Here is a tiny trained network, its code and every weight. The questions are about switching its units off for an input and a target symbol, where a switched-off unit gives its printed mean instead of its output.

import numpy as np


def w(rows, s, z=0):
    codes = np.array(rows[::2]) - 128.0
    scale = np.full(codes.shape[1], s)
    scale[-1] = z or s
    return codes * scale


def norm(h):
    return h / np.sqrt((h * h).mean(-1, keepdims=True) + 1e-5)


def f(y):
    return y / 2 * (1 + np.tanh(0.7978845608 * (y + 0.044715 * y**3)))


def softmax(a):
    e = np.exp(a - a.max(-1, keepdims=True))
    return e / e.sum(-1, keepdims=True)


def log_softmax(a):
    a = a - a.max(-1, keepdims=True)
    return a - np.log(np.exp(a).sum(-1, keepdims=True))


def net(x, mask):
    ids = ['αβγδεζηθλμξστψω'.index(c) for c in x.split()]
    T = len(ids)
    res = E[ids] + P[:T]
    r = norm(res)
    for j in range(3):
        rows = slice(2 * j, 2 * j + 2)
        q, k, v = (r @ M[0][rows].T for M in (Q, K, V))
        z = softmax(np.where(np.tri(T) > 0, q @ k.T / 2**0.5, -1e9)) @ v
        o = O[0][rows]
        res = res + np.where(mask[j], z, o[:, -1]) @ o[:, :-1]
    y = f(norm(res) @ A[0][:, :-1].T + A[0][:, -1])
    res = res + np.where(mask[3:11], y, B[0][:, -1]) @ B[0][:, :-1]
    return log_softmax(norm(res)[-1] @ U[:, :-1].T + U[:, -1])


Q, K, V, O, A, B = {}, {}, {}, {}, {}, {}
E = w([
[56,122,130,192],'α',
[102,90,248,127],'β',
[193,81,117,76],'γ',
[139,85,60,181],'δ',
[71,96,156,130],'ε',
[131,87,99,135],'ζ',
[128,236,51,179],'η',
[208,129,112,80],'θ',
[58,75,228,93],'λ',
[154,2,192,135],'μ',
[106,106,73,162],'ξ',
[195,141,119,73],'σ',
[116,150,104,8],'τ',
[225,109,205,126],'ψ',
[136,155,34,152],'ω',
],0.018)
P = w([
[148,156,68,153],'0',
[152,199,111,157],'1',
[115,85,27,149],'2',
[188,236,100,156],'3',
[115,68,11,137],'4',
[96,254,195,145],'5',
[113,10,98,86],'6',
],0.0064)
Q[0] = w([
[100,208,141,134],'H0',
[112,139,91,69],'H0',
[16,53,169,175],'H1',
[181,12,20,18],'H1',
[91,120,143,97],'H2',
[126,3,97,100],'H2',
],0.013)
K[0] = w([
[157,133,83,107],'H0',
[144,149,162,174],'H0',
[88,38,194,145],'H1',
[15,170,38,6],'H1',
[130,111,95,122],'H2',
[48,84,167,81],'H2',
],0.016)
V[0] = w([
[201,95,127,244],'H0',
[87,3,145,116],'H0',
[176,82,153,230],'H1',
[93,136,136,135],'H1',
[163,81,226,159],'H2',
[58,88,116,93],'H2',
],0.019)
O[0] = w([
[204,81,74,111,254],'H0',
[89,68,103,65,171],'H0',
[141,46,100,248,43],'H1',
[116,148,98,120,81],'H1',
[146,79,185,94,83],'H2',
[51,138,79,129,136],'H2',
],0.016,0.0068)
A[0] = w([
[111,84,172,142,109],'N0',
[139,167,102,192,43],'N1',
[125,205,80,114,178],'N2',
[177,159,145,51,131],'N3',
[123,47,127,228,197],'N4',
[93,81,131,2,255],'N5',
[119,104,251,230,159],'N6',
[233,175,115,145,74],'N7',
],0.015,0.0026)
B[0] = w([
[96,92,161,103,142],'N0',
[124,176,90,179,149],'N1',
[107,172,195,113,194],'N2',
[123,130,183,61,208],'N3',
[114,196,148,14,244],'N4',
[99,98,145,253,255],'N5',
[190,139,161,32,168],'N6',
[151,136,119,236,198],'N7',
],0.021,0.0093)
U = w([
[63,166,102,108,2],'α',
[81,76,182,101,117],'β',
[119,113,163,155,35],'γ',
[125,128,89,142,89],'δ',
[10,125,117,170,131],'ε',
[109,128,54,78,196],'ζ',
[95,173,130,188,211],'η',
[160,161,176,171,122],'θ',
[26,118,156,172,158],'λ',
[88,62,147,109,226],'μ',
[93,176,94,130,78],'ξ',
[149,180,197,162,54],'σ',
[20,224,201,96,174],'τ',
[198,113,199,84,98],'ψ',
[95,196,134,186,135],'ω',
],0.012,0.0032)

Each question gives the input, a string of symbols that net reads in full, and the target symbol t.
The units are the heads (2 rows each of Q, K, V and O) and the neurons (one row each of A and B). Each row of codes is followed by its name. A weight is (code - 128) times the scale printed after its matrix; where a second scale follows, it is the last column's (O, A, B and U).
mask holds one flag per unit, heads first, then neurons. A switched-off unit (its flag False) gives its mean, the last column of its rows in O or B, instead of its output. The means were averaged over made-up inputs and are rounded, as every weight is.
A unit's drop is (log p(t) with every unit on - log p(t) with that unit switched off) / (log p(t) with every unit on - log p(t) with every unit switched off).
The circuit of an input: a set's keep is (log p(t) with only the set's units on - log p(t) with every unit switched off) / (log p(t) with every unit on - log p(t) with every unit switched off). Starting from all 11 units, units are removed one at a time, each time the one whose removal leaves the highest keep (on an exact tie, the one counted first), for as long as the keep stays at least 0.8.
units of the circuit, in order: the units of the circuit, biggest drop first
unit that matters most: the unit with the biggest drop
k most important neurons: the k neurons with the biggest drops, biggest first
which heads matter: for each layer, one digit per head in row order, 1 if its drop is at least 0.15 and else 0, layers parted by /
drop of u: that unit's drop, to one decimal
input μ ψ τ ε, target ψ: most important neuron : (N6)
input ψ δ ζ ψ τ α, target ψ: which heads matter : 001
input δ β β μ ψ ζ, target ψ: units of the circuit, in order : (H1; H2; N4)
input ζ ζ ζ δ μ γ ψ, target μ: which heads matter : 100
input ε ζ σ ψ μ ξ, target ψ: units of the circuit, in order : (H1; H2; N6)
input ε ζ ψ τ τ ω σ, target τ: which heads matter : 010
input θ ψ α θ ζ, target ζ: which heads matter : 010
input δ ψ ζ ζ, target ψ: units of the circuit, in order : (H2; H1; N4)
input ζ η ζ ψ β β, target ψ: units of the circuit, in order : (H1; N6)
input ζ ξ δ ζ τ θ σ, target τ: which heads matter : 011
input ε τ δ τ θ, target τ: drop of H2 : 0.0
input α τ ζ γ, target τ: drop of N5 : 0.1
input ζ ω ζ μ γ, target μ: drop of H2 : 0.1
input ζ ζ ζ τ τ δ ψ, target τ: unit that matters most : H1
